K335: [ 0.80,  0.13, -0.73,  0.41]
K37: [-0.04,  0.58, -0.27,  0.41]
K446: [-0.04, -0.04,  0.25,  0.38]
K155: [-0.17,  0.40,  0.31,  0.08]
K112: [-0.05, -0.05, -0.73,  0.16]
K553: [ 0.26, -0.40, -0.33,  0.23]
K258: [-0.46,  0.22,  0.01,  0.24]
K437: [ 0.56, -0.24, -0.74, -0.18]
count K446: [0.25] : 1
count K37: [-0.27] : 1
len: [0.80, 0.13] : 2
back: [-0.04, -0.04] : K446
len: [ 0.80,  0.13, -0.73] : 3

K563: [ 0.07, -0.01,  0.01,  0.00,  0.00, -0.01, -0.01,  0.00]
K446: [ 0.00, -0.01,  0.01,  0.00,  0.00, -0.01, -0.01,  0.00]
K670: [-0.16, -0.01, -0.73, -0.05,  0.02, -0.10, -0.02, -0.01]
K155: [-0.01,  0.00,  0.01, -0.01, -0.02, -0.01, -0.01, -0.04]
K437: [ 0.00, -0.01,  0.01,  0.00,  0.00, -0.01, -0.01,  0.02]
K258: [ 0.00,  0.00, -0.03, -0.01,  0.00,  0.00, -0.01, -0.01]
len: [ 0.00, -0.01,  0.01,  0.00,  0.00, -0.01, -0.01,  0.02] : 8
count K155: [-0.01] : 4

K553: [-0.02, -0.47,  0.23, -0.27]
K112: [-0.01, -0.14,  0.12, -0.15]
K446: [-0.13, -0.13,  0.12, -0.13]
K37: [0.39, 0.01, 0.08, 0.20]
K978: [ 0.21, -0.62,  0.42, -0.30]
present: [-0.47,  0.23, -0.27] : yes
count K446: [-0.13] : 3
asked: [-0.13, -0.13,  0.12, -0.13] : K446
count K553: [-0.03] : 0
present: [-0.13,  0.12] : yes

K335: [ 0.12, -0.30,  0.04,  0.39,  0.20,  0.23,  0.04,  0.10,  0.03,  0.07,
  0.22,  0.03, -0.36,  0.01,  0.10,  0.04,  0.25]
K37: [-0.04, -0.20,  0.01, -0.20, -0.43, -0.35,  0.36, -0.11,  0.04, -0.20,
 -0.36, -0.22, -0.25, -0.08, -0.13,  0.03, -0.31]
K978: [ 0.10,  0.09, -0.04, -0.29,  0.06, -0.16,  0.25,  0.05, -0.03, -0.02,
  0.00,  0.23,  0.29,  0.07,  0.14, -0.02, -0.06]
K553: [-0.09, -0.04,  0.01, -0.05, -0.72, -0.25, -0.27, -0.15, -0.04, -0.24,
 -0.52, -0.29, -0.12, -0.15, -0.31,  0.06, -0.49]
K155: [ 0.16,  0.16,  0.01,  0.29, -0.04,  0.03, -0.34, -0.01, -0.01,  0.02,
  0.19, -0.13, -0.14, -0.09,  0.05, -0.07,  0.16]
K258: [ 0.11, -0.17, -0.07, -0.19,  0.41,  0.21,  0.66,  0.01, -0.03,  0.09,
  0.28, -0.03, -0.26,  0.00,  0.09, -0.06,  0.22]
present: [0.10, 0.04] : yes
back: [ 0.06, -0.31, -0.15] : K553
count K155: [0.16] : 3

K155: [-0.08, -0.01, -0.14,  0.00]
K335: [ 0.00, -0.02,  0.84, -0.01]
K553: [-0.01, -0.01,  0.11, -0.01]
K258: [ 0.07, -0.04,  0.43,  0.01]
K112: [ 0.03,  0.02,  0.00, -0.06]
len: [ 0.03,  0.02,  0.00, -0.06] : 4
count K553: [-0.01] : 3

K437: [-0.38,  0.01, -0.19, -0.27,  0.53,  0.43,  0.04,  0.62, -0.16, -0.06]
K112: [ 0.05, -0.15,  0.28, -0.13, -0.04, -0.10,  0.10,  0.15, -0.05, -0.12]
K563: [ 0.04,  0.04, -0.19, -0.27,  0.53,  0.43,  0.04,  0.04, -0.19, -0.06]
present: [-0.19,  0.01, -0.38] : no
len: [ 0.05, -0.15,  0.28, -0.13, -0.04, -0.10,  0.10,  0.15, -0.05, -0.12] : 10
len: [ 0.05, -0.15,  0.28, -0.13, -0.04, -0.10] : 6
count K563: [0.04] : 4
len: [ 0.05, -0.15,  0.28, -0.13, -0.04, -0.10,  0.10] : 7

K155: [-0.14, -0.03,  0.17, -0.12]
K112: [-0.28,  0.17,  0.17, -0.12]
K437: [-0.05, -0.03,  0.05,  0.45]
K670: [-0.28, -0.35, -0.30,  0.06]
K553: [0.02, 0.01, 0.01, 0.04]
K563: [-0.07, -0.08, -0.06, -0.06]
K446: [ 0.17,  0.09, -0.08,  0.13]
K335: [-0.57, -0.31,  0.34,  0.55]
back: [ 0.17, -0.03] : K155
asked: [-0.14, -0.03,  0.17, -0.12] : K155
len: [0.17] : 1

K112: [-0.19, -0.22, -0.27,  0.00,  0.00,  0.01]
K335: [-0.67, -0.27,  0.30, -0.29,  0.12, -0.34]
K37: [-0.04, -0.04, -0.01, -0.05, -0.01, -0.30]
K258: [-0.19, -0.22, -0.27, -0.23, -0.24, -0.22]
K437: [-0.03, -0.05, -0.01, -0.05, -0.01, -0.01]
K670: [-0.67, -0.27,  0.30, -0.29,  0.03, -0.67]
count K670: [-0.29] : 1
asked: [-0.04, -0.04, -0.01, -0.05, -0.01, -0.30] : K37
present: [-0.01, -0.04] : no

K258: [-0.61, -0.13, -0.16,  0.16, -0.40, -0.25,  0.36,  0.32,  0.20, -0.33]
K155: [-0.33,  0.18, -0.16,  0.13,  0.33,  0.28,  0.05,  0.21,  0.06,  0.19]
K446: [-0.33,  0.18,  0.06,  0.19,  0.33,  0.28, -0.40,  0.21,  0.06,  0.19]
K37: [ 0.03, -0.09, -0.20,  0.09,  0.59,  0.32, -0.24,  0.11,  0.08, -0.17]
K571: [-0.33,  0.18, -0.16,  0.13,  0.33,  0.28, -0.40,  0.28,  0.15,  0.09]
present: [-0.40,  0.28,  0.33,  0.19,  0.06] : no
count K446: [0.19] : 2
present: [ 0.13,  0.33,  0.28, -0.40] : yes
present: [ 0.36,  0.32,  0.20, -0.33] : yes
present: [0.21, 0.05] : no
len: [-0.33,  0.18,  0.06,  0.19,  0.33,  0.28, -0.40,  0.21,  0.06,  0.19] : 10

K335: [ 0.31, -0.27,  0.27, -0.01,  0.11,  0.73, -0.43, -0.62, -0.42,  0.29]
K446: [ 0.31, -0.27,  0.27, -0.42,  0.11, -0.13, -0.45, -0.38, -0.38,  0.42]
K563: [-0.02, -0.02,  0.80, -0.42, -0.02,  0.80,  0.80, -0.86, -0.02,  0.80]
len: [0.31] : 1
count K335: [-0.01] : 1
present: [-0.38, -0.38] : yes
present: [ 0.27, -0.01,  0.11,  0.73] : yes
count K563: [-0.02] : 4
len: [ 0.31, -0.27,  0.27, -0.42] : 4
present: [-0.62, -0.43,  0.73] : no

K155: [ 0.36, -0.03, -0.05, -0.50, -0.13]
K670: [-0.51,  0.24,  0.56,  0.38, -0.40]
K978: [ 0.19, -0.24, -0.13, -0.24,  0.03]
K571: [ 0.32, -0.25, -0.41, -0.13,  0.15]
K437: [ 0.39, -0.16,  0.14, -0.77,  0.09]
K37: [-0.16,  0.17,  0.20,  0.01, -0.33]
K112: [-0.22, -0.22,  0.23,  0.23, -0.22]
K446: [ 0.16,  0.11, -0.21,  0.11,  0.19]
K563: [-0.22, -0.09,  0.06, -0.33,  0.13]
K335: [-0.11, -0.36, -0.01, -0.04,  0.40]
K553: [-0.12,  0.23,  0.06,  0.35, -0.21]
count K112: [0.23] : 2
len: [-0.12,  0.23,  0.06,  0.35, -0.21] : 5
len: [-0.12,  0.23,  0.06,  0.35] : 4

K446: [ 0.44,  0.12,  0.52,  0.36, -0.81, -0.53,  0.21]
K553: [0.11, 0.00, 0.13, 0.00, 0.04, 0.13, 0.00]
K978: [-0.62, -0.52, -0.73,  0.81, -0.12, -0.02, -0.29]
K335: [-0.10,  0.02, -0.03,  0.00, -0.05,  0.14,  0.16]
len: [-0.62, -0.52, -0.73,  0.81, -0.12] : 5
len: [-0.62, -0.52, -0.73,  0.81] : 4
present: [0.44, 0.12, 0.52, 0.36] : yes
count K553: [0.00] : 3
present: [-0.12, -0.02, -0.29] : yes

